Moves between states:
state | ke tu
PJ | QS DZ
MP | SR FM
NM | LD RZ
TL | ZJ NC
ZH | FT FS
JF | FQ JB
DD | MG TG
RM | NC ZJ
RG | TZ TD
LG | GD NF
SR | TD TZ
QQ | JZ CQ
DZ | CJ PJ
NB | MZ LT
TD | GB RG
FQ | NB SD
MZ | TG MG
FT | PG BG
ZJ | LG RM
TZ | FM SR
GR | NF GD
HR | PJ CJ
CQ | FH QQ
JB | DL JF
HP | PZ TJ
PZ | RG GB
FM | HR MP
LT | SD NB
TJ | ZH HP
RZ | TL NM
RR | ZN HC
DL | RZ LD
HC | DD RR
ZN | DZ QS
FS | HP ZH
BG | FS FT
NC | NM TL
GB | TJ PZ
FH | BG PG
SD | JB FQ
PG | QQ FH
CJ | MP HR
TG | RR DD
CM | CQ JZ
JZ | GR CM
QS | HC ZN
LD | JF DL
MG | LT MZ
NF | RM LG
GD | CM GR

The rows follow the links: the fewer symbols apart two states are, the more alike their rows tend to be.

Each row is also shifted at random along 2 hidden directions that mean nothing.

Name the state of each row.
[89,-427,-168,25,-331,64,329,121,233,-327,-119,122,127,41,325,-21,-135,-70,6,4,168,221,-11,423,88,295,355,127,218,208,122,63,-38,514,510,-7,-351,-197,10,146,342,235,87,-26,353,-329,-292,97,-254,107,-20,-41,-71,-309,-431,-52] | QS
[181,-334,-321,-61,-96,-169,-170,-133,176,-60,-94,-103,-184,291,287,2,-165,142,63,-471,-26,221,-108,58,156,285,421,25,-261,76,-96,53,-93,144,392,-117,262,-306,236,-236,224,-119,32,42,360,-270,-46,333,-80,126,-262,-206,8,16,308,78] | TZ
[-205,207,295,109,261,68,-162,227,-95,45,41,48,226,-301,-352,-92,130,-31,44,394,-68,-148,-9,43,-217,-220,-210,-129,229,-64,127,18,248,-260,-228,160,-316,166,-324,399,-273,18,11,-138,-257,154,165,-338,95,14,205,297,-80,-81,91,-181] | DL
[145,-420,72,0,573,-635,-1056,411,152,114,-208,-286,-207,-316,-338,-233,-353,467,600,-78,-548,513,-273,207,-237,-76,1147,-271,142,-67,121,-89,355,-347,253,97,41,200,-375,419,-125,-640,145,73,222,-387,229,-258,132,436,-428,-109,244,-25,1513,-437] | TJ
[-167,389,285,60,246,-86,-251,107,-215,296,131,-88,-65,-267,-370,-35,48,43,94,231,-165,-143,-2,-271,-155,-353,8,-191,-11,-86,23,-130,92,-369,-442,48,20,290,-214,112,-320,-144,-18,-110,-447,310,129,-267,270,8,114,141,30,201,429,-102] | ZJ
[-82,175,4,45,-60,207,319,-80,-258,-61,219,-126,-19,7,9,149,222,-333,-311,132,110,-501,211,-282,160,-17,-257,-64,-112,296,222,-134,-24,165,-378,91,32,-5,-31,-68,-21,33,-210,-69,-577,388,-18,-58,-30,45,293,277,-293,11,-413,148] | NC
[121,-373,110,-57,527,-320,-582,313,56,-72,-160,-153,114,-259,-374,-107,126,236,251,-33,-396,289,-90,110,-235,-106,195,-61,316,-109,119,-5,333,-220,78,208,-56,274,-311,317,-39,-429,-5,266,194,-263,232,-326,-45,214,-156,-71,174,-188,710,-290] | ZH
[-155,263,-109,152,162,-448,-773,127,-106,440,187,-424,-589,-28,-67,-210,-458,80,149,-173,-250,-306,-184,-305,144,36,1205,-615,-675,187,186,-225,97,-306,-191,-119,312,-247,-64,-10,-312,-456,-73,-469,-553,319,168,209,470,552,-171,135,-146,264,1437,-48] | LD
[167,-143,-300,-46,-48,-66,-44,-216,156,9,-57,-66,-167,339,226,65,12,80,-74,-399,-59,61,-21,-126,149,153,-78,136,-322,-39,-160,38,-171,-8,144,-168,417,-151,320,-394,169,-84,-61,179,238,-88,63,326,-53,-36,-268,-209,60,119,101,178] | PZ
[-67,-135,188,88,34,147,110,252,46,-250,-103,161,307,-234,-69,-51,81,-145,71,361,115,-32,-36,342,-175,51,-34,-55,401,63,225,83,201,171,161,208,-516,49,-295,470,-37,224,54,-106,37,-116,-33,-234,-94,81,183,222,-122,-281,-252,-174] | LT
[-143,354,322,128,-578,216,937,-35,-311,-90,168,312,112,-350,81,255,-245,-209,-60,596,353,5,345,48,176,-207,284,185,424,378,64,-272,-152,607,-190,1,-533,278,-186,156,153,459,65,-72,-428,214,-629,-324,-60,-276,445,98,-96,-109,-1125,-53] | RZ
[-168,299,-112,76,-18,-53,-346,-129,21,355,96,-113,-335,148,87,-189,-200,-58,-17,-180,32,-299,-186,-221,64,67,256,-322,-589,-13,-23,-32,-94,-269,-136,-139,291,-319,183,-204,-266,-109,-11,-404,-277,245,160,321,303,142,-85,102,-104,259,619,133] | FQ
[-44,405,88,-2,-109,-32,213,-187,-297,239,184,-8,-184,-71,-88,101,-111,53,-77,91,-14,-103,170,-375,146,-242,-18,67,-146,43,-149,-226,-184,-29,-396,-143,240,208,51,-340,-74,-44,22,56,-371,293,-98,-75,163,-185,92,-61,88,256,-120,94] | CM
[36,-21,-44,-19,-129,-147,-157,23,260,179,-223,143,-84,54,146,-165,-358,278,310,-138,25,441,-216,241,-66,74,394,104,-40,-182,-292,135,-138,-40,398,-188,21,-117,133,-50,41,28,300,-23,563,-353,-77,182,117,-75,-280,-247,201,73,303,-29] | CJ
[-9,12,-69,-114,323,25,-545,-61,332,161,-197,63,169,229,-109,-267,248,215,148,-227,-59,120,-360,146,-387,8,-835,22,-191,-634,-334,445,10,-661,180,-51,263,-182,220,-44,-254,-54,155,-24,613,-204,502,233,109,-169,-292,-63,192,124,499,4] | DZ
[-159,116,294,42,94,325,336,171,-64,-185,-8,199,416,-275,-210,23,358,-188,-89,451,188,-201,101,216,-222,-132,-736,80,476,-71,124,115,143,-11,-164,220,-486,164,-214,366,-90,317,-16,-32,-132,75,53,-362,-99,-187,329,291,-123,-203,-633,-87] | JB
[164,-44,-265,-117,-164,-47,147,-305,16,27,54,-90,-187,337,231,92,31,61,-165,-345,15,49,50,-224,173,107,-110,200,-322,1,-195,-21,-243,78,20,-177,442,-90,338,-484,146,-1,-33,179,130,-20,-57,304,-54,-133,-129,-228,94,158,-206,185] | HP
[59,-117,-16,-39,-182,76,207,-97,244,-82,-191,273,148,56,137,-42,-67,183,128,-34,142,445,-123,302,-115,28,-216,259,216,-221,-264,178,-149,60,352,-67,-84,46,171,-29,117,188,197,145,618,-354,-67,78,-93,-318,-105,-243,190,-8,-306,7] | MP
[-52,-213,149,-64,357,381,-5,233,177,-344,-117,149,614,-15,-254,-99,614,-190,-125,226,68,-214,-94,376,-444,65,-1178,49,447,-248,115,404,291,-195,69,321,-385,-4,-154,413,-85,225,-77,10,290,-122,362,-197,-218,-95,155,291,-117,-321,-395,-32] | MG
[-112,262,-60,4,-100,41,-203,-157,195,266,5,33,-143,281,143,-221,-92,60,51,-199,95,-74,-239,5,-81,91,-209,-39,-470,-266,-281,182,-148,-340,73,-217,268,-308,317,-213,-202,40,121,-276,229,18,152,352,188,-95,-199,-23,3,237,305,134] | TG

Start, symbols taken left to right, then the state you end at.
Answer with the state's name.
[107,-471,-222,17,431,-497,-1077,278,356,14,-243,-310,-221,54,-5,-349,-227,228,362,-400,-334,219,-382,281,-163,296,904,-351,-248,-52,184,160,277,-308,461,98,91,-341,-98,288,-99,-499,76,-162,368,-367,358,215,110,595,-510,-63,20,-112,1471,-259]
ke tu tu: QS
[35,-99,63,60,330,-201,-302,241,-225,-36,103,-303,-111,-247,-219,58,29,-51,4,109,-269,-204,133,-205,76,-68,451,-239,50,286,368,-221,256,22,-260,163,-106,167,-327,213,-32,-385,-204,8,-532,202,43,-262,19,380,86,172,-86,-119,463,-130]
ke tu ke: GD
[123,-196,-31,36,-273,-401,-112,91,188,68,-222,104,-279,-216,205,-99,-718,364,495,-66,-51,721,-118,326,109,33,1343,25,127,166,-157,-149,-41,296,510,-205,-103,13,-48,72,185,-72,317,-38,454,-489,-403,28,72,56,-324,-407,274,-22,479,-191]
ke tu: RG
[179,-414,-285,-89,322,-15,-436,-15,296,-174,-149,-106,81,348,110,-135,243,71,-14,-437,-153,50,-259,117,-168,247,-323,1,-162,-204,-32,283,98,-260,311,11,218,-229,180,-25,44,-161,-68,131,533,-292,377,265,-102,172,-326,-75,22,-79,403,66]
ke tu tu: HR
[-69,36,92,-5,879,-118,-886,177,-154,134,146,-423,-15,-13,-530,-154,476,-98,-119,-95,-457,-579,-107,-346,-242,-70,-568,-386,-289,-157,326,77,383,-690,-490,253,259,56,-206,206,-431,-526,-349,-52,-514,382,709,-158,202,347,-16,388,-135,36,1062,-73]
tu ke ke: GD
[173,-293,-301,-64,58,-263,-448,-112,166,32,-99,-205,-266,314,175,-47,-153,161,63,-506,-175,178,-186,-73,87,197,407,-55,-374,-29,-98,32,-78,-100,230,-186,401,-226,226,-239,53,-284,3,15,286,-185,97,325,34,207,-333,-228,69,104,641,56]
tu tu: RG
[4,337,56,-91,168,50,-78,-215,-199,253,137,-139,-93,115,-195,88,196,61,-144,-119,-139,-199,113,-472,10,-249,-623,30,-283,-195,-198,-4,-90,-372,-434,-67,408,142,101,-328,-186,-143,-140,146,-271,361,237,42,111,-205,45,2,148,297,60,127]
tu ke tu: CM
[-200,326,332,16,195,137,36,70,-239,125,92,93,187,-231,-415,2,256,-95,-69,391,-9,-253,29,-163,-151,-304,-573,16,170,-150,37,-18,76,-267,-455,151,-134,226,-204,128,-222,20,-35,-63,-361,291,148,-353,109,-192,297,225,22,74,-133,-41]
ke tu: RM
[-54,234,-75,-64,-30,262,-19,-172,226,112,-97,196,144,337,112,-152,234,44,-90,-165,145,-98,-214,49,-188,84,-920,110,-269,-468,-357,350,-158,-389,88,-128,214,-233,332,-210,-169,201,82,-83,397,-22,303,297,66,-296,-149,-31,46,177,-124,191]
ke ke tu: PJ
[-52,150,-125,-26,-223,87,24,-164,257,124,-108,180,-53,213,208,-146,-143,139,130,-123,164,202,-187,139,-71,84,-188,121,-219,-299,-293,207,-227,-172,226,-183,147,-194,286,-198,-19,203,198,-85,477,-168,36,319,104,-243,-172,-112,144,138,-28,112]
ke tu: PJ
[-107,480,179,19,-230,258,623,-268,-331,158,239,139,44,-83,-46,210,130,-110,-220,252,156,-166,311,-350,117,-291,-529,209,49,4,-186,-184,-258,61,-470,-92,21,248,51,-266,-36,197,-60,125,-373,384,-161,-172,43,-361,286,21,71,174,-802,166]
tu ke tu: LG
[-94,279,-173,109,-501,-47,127,-242,82,260,80,76,-391,157,340,-44,-521,4,43,-162,247,-27,-85,-22,257,65,672,-98,-460,132,-213,-125,-300,116,98,-262,145,-322,292,-278,-83,204,115,-380,-70,21,-259,376,240,-25,-133,-90,-106,247,134,76]
tu tu: MZ
[-132,245,-27,83,-43,-68,-58,-51,-209,169,226,-215,-248,31,33,36,-98,-157,-155,-11,28,-369,73,-269,193,17,351,-270,-384,249,176,-207,-36,31,-300,-20,114,-91,-10,-77,-100,-77,-151,-234,-607,382,-5,47,162,225,125,164,-235,93,233,37]
ke ke ke: FQ
[169,-298,90,29,39,-118,243,144,-175,-265,3,-20,100,-269,-124,227,-54,2,71,167,-86,135,245,49,97,-78,431,75,443,304,244,-189,130,402,0,169,-299,286,-302,205,215,-64,-34,218,-179,-63,-278,-397,-231,94,172,-30,-24,-263,-275,-132]
tu ke ke: FS
[-14,-350,69,-8,215,274,0,209,198,-340,-157,143,510,29,-58,-121,429,-149,-103,143,54,-87,-88,401,-325,194,-777,72,387,-159,172,342,270,-50,223,285,-348,-93,-132,390,22,209,-61,-1,367,-215,266,-116,-240,11,119,216,-100,-329,-320,-86]
ke ke: LT
[-169,350,-139,25,-251,238,205,-243,44,169,66,80,-50,302,194,-25,80,-163,-159,-124,209,-287,-49,-107,71,90,-471,-6,-396,-143,-191,91,-244,-125,-122,-143,196,-277,350,-258,-103,262,-44,-220,-79,221,52,350,155,-147,21,86,-163,216,-263,277]
tu tu: NB
[-132,338,-131,97,-314,76,221,-168,-93,176,208,-38,-274,146,209,12,-162,-203,-161,-46,216,-331,54,-213,270,71,278,-182,-402,212,6,-119,-205,120,-170,-166,135,-225,194,-217,-67,131,-47,-328,-416,315,-170,281,169,33,134,143,-228,138,-151,174]
tu tu ke: FQ
[-136,-55,227,27,210,5,-191,314,33,-101,-53,32,212,-294,-264,-132,109,-66,110,345,-45,-77,-93,256,-239,-106,-79,-178,341,-57,214,138,273,-146,-13,176,-444,79,-324,509,-155,68,5,-161,-54,3,116,-272,-4,112,142,277,-62,-217,120,-209]
tu tu tu: FQ
[157,-316,97,-118,97,-16,17,128,148,-210,-173,126,241,-101,-127,4,85,202,180,76,-89,382,-13,205,-194,-84,-178,250,446,-174,-64,103,94,94,238,83,-166,253,-134,192,142,-4,108,308,482,-346,-28,-227,-163,-116,-67,-130,242,-154,-168,-125]
ke ke: ZH
